Below are the code and all the weights of a small trained network. Each question names an input and a class and asks about switching units off, where a switched-off unit gives its printed mean instead of its output.

import numpy as np


def w(rows, s, z=0):
    codes = np.array(rows[::2]) - 128.0
    scale = np.full(codes.shape[1], s)
    scale[-1] = z or s
    return codes * scale


def f(y):
    return y / 2 * (1 + np.tanh(0.7978845608 * (y + 0.044715 * y**3)))


def log_softmax(a):
    a = a - a.max(-1, keepdims=True)
    return a - np.log(np.exp(a).sum(-1, keepdims=True))


def net(x, mask):
    res = np.array(x, float).reshape(1, 3) / 4 @ E
    y = f(res @ A[0][:, :-1].T + A[0][:, -1])
    res = res + np.where(mask, y, B[0][:, -1]) @ B[0][:, :-1]
    return log_softmax(res[-1] @ U[:, :-1].T + U[:, -1])


A, B = {}, {}
E = w([
[111,18,156],'x0',
[182,88,38],'x1',
[255,136,201],'x2',
],0.0086)
A[0] = w([
[128,127,119,102],'N0',
[74,143,151,109],'N1',
[133,130,122,104],'N2',
[104,105,118,109],'N3',
[134,33,172,64],'N4',
[220,102,51,67],'N5',
[131,125,127,114],'N6',
[159,152,121,84],'N7',
[117,150,115,119],'N8',
[122,119,132,122],'N9',
[77,146,88,208],'N10',
[66,155,42,35],'N11',
[116,153,82,37],'N12',
[190,154,111,10],'N13',
[211,104,142,107],'N14',
[117,128,134,111],'N15',
[177,138,159,162],'N16',
[107,106,118,94],'N17',
[65,112,51,100],'N18',
[114,133,132,94],'N19',
[178,86,26,185],'N20',
[149,158,130,116],'N21',
[141,231,92,244],'N22',
[118,153,215,85],'N23',
[142,136,120,57],'N24',
[19,141,104,173],'N25',
[133,136,135,109],'N26',
[117,13,162,182],'N27',
[147,156,159,121],'N28',
[130,130,123,94],'N29',
[54,97,133,22],'N30',
[128,118,118,94],'N31',
[99,157,109,172],'N32',
[123,135,121,94],'N33',
[130,130,133,125],'N34',
[102,158,108,169],'N35',
[90,45,146,71],'N36',
[137,124,124,113],'N37',
[116,137,124,118],'N38',
[167,98,3,71],'N39',
[130,130,135,118],'N40',
[119,156,109,113],'N41',
[140,130,122,84],'N42',
[91,137,141,96],'N43',
],0.026,0.011)
B[0] = w([
[131,125,118,123],'N0',
[191,106,168,168],'N1',
[128,111,119,123],'N2',
[115,144,102,149],'N3',
[169,74,197,186],'N4',
[221,119,251,195],'N5',
[130,126,126,125],'N6',
[99,122,115,145],'N7',
[162,135,126,139],'N8',
[126,130,126,130],'N9',
[214,175,112,214],'N10',
[118,4,88,194],'N11',
[155,86,86,140],'N12',
[88,42,123,156],'N13',
[142,77,227,195],'N14',
[133,127,132,128],'N15',
[63,164,150,191],'N16',
[118,143,107,141],'N17',
[40,181,83,210],'N18',
[142,123,133,126],'N19',
[105,9,43,222],'N20',
[114,151,118,150],'N21',
[83,25,128,247],'N22',
[30,153,74,179],'N23',
[123,95,122,123],'N24',
[254,89,167,251],'N25',
[111,133,134,127],'N26',
[166,224,143,235],'N27',
[100,175,115,160],'N28',
[131,121,123,121],'N29',
[175,201,138,170],'N30',
[132,130,117,124],'N31',
[188,157,134,174],'N32',
[142,123,122,123],'N33',
[126,130,129,128],'N34',
[181,157,132,172],'N35',
[58,125,52,185],'N36',
[131,122,131,126],'N37',
[147,131,127,131],'N38',
[68,241,74,197],'N39',
[124,131,129,127],'N40',
[164,132,124,143],'N41',
[128,104,137,123],'N42',
[171,110,153,147],'N43',
],0.067,0.018)
U = w([
[248,76,237,236],'0',
[51,109,195,204],'1',
[181,92,53,27],'2',
[136,52,232,6],'3',
[250,225,179,71],'4',
[100,254,249,102],'5',
[170,214,42,191],'6',
],0.0065,0.012)

Each question gives the input, the list of numbers given to net, and the class t.
The units are the neurons (one row each of A and B). Each row of codes is followed by its name. A weight is (code - 128) times the scale printed after its matrix; where a second scale follows, it is the last column's (A, B and U).
mask holds one flag per neuron, in row order. A switched-off neuron (its flag False) gives its mean, the last column of its row in B, instead of its output. The means were averaged over made-up inputs and are rounded, as every weight is.
A unit's drop is (log p(t) with every unit on - log p(t) with that unit switched off) / (log p(t) with every unit on - log p(t) with every unit switched off).
The circuit of an input: a set's keep is (log p(t) with only the set's units on - log p(t) with every unit switched off) / (log p(t) with every unit on - log p(t) with every unit switched off). Starting from the 12 units with the biggest drops (on a tie, the unit counted first), units are removed one at a time, each time the one whose removal leaves the highest keep (on an exact tie, the one counted first), for as long as the keep stays at least 0.8.
units of the circuit, in order: the units of the circuit, biggest drop first
top k neurons: the k neurons with the biggest drops, biggest first
drop when u is switched off: that unit's drop, to one decimal
input [3,-2,0], class 4: units of the circuit, in order -> [N22]
input [-6,1,-4], class 2: top 3 neurons -> [N5, N14, N18]
input [5,0,3], class 5: top 2 neurons -> [N25, N27]
input [8,0,-8], class 4: top 4 neurons -> [N25, N27, N30, N4]
input [1,-6,3], class 5: top 3 neurons -> [N20, N22, N11]
input [8,-2,1], class 5: top 2 neurons -> [N25, N10]
input [0,1,1], class 3: top 3 neurons -> [N25, N18, N39]
input [0,8,3], class 3: top 3 neurons -> [N5, N25, N20]
input [0,4,6], class 3: top 3 neurons -> [N25, N10, N16]
input [-7,-4,1], class 1: top 2 neurons -> [N22, N25]
input [2,8,-8], class 6: top 2 neurons -> [N39, N18]
input [-5,2,0], class 2: top 2 neurons -> [N25, N14]
input [2,-7,-8], class 4: drop when N30 is switched off -> 0.2
input [6,8,-6], class 6: units of the circuit, in order -> [N39]
input [6,7,-8], class 6: drop when N39 is switched off -> 0.2
input [8,-2,6], class 5: drop when N27 is switched off -> 0.1
input [2,5,-4], class 6: drop when N39 is switched off -> 0.4
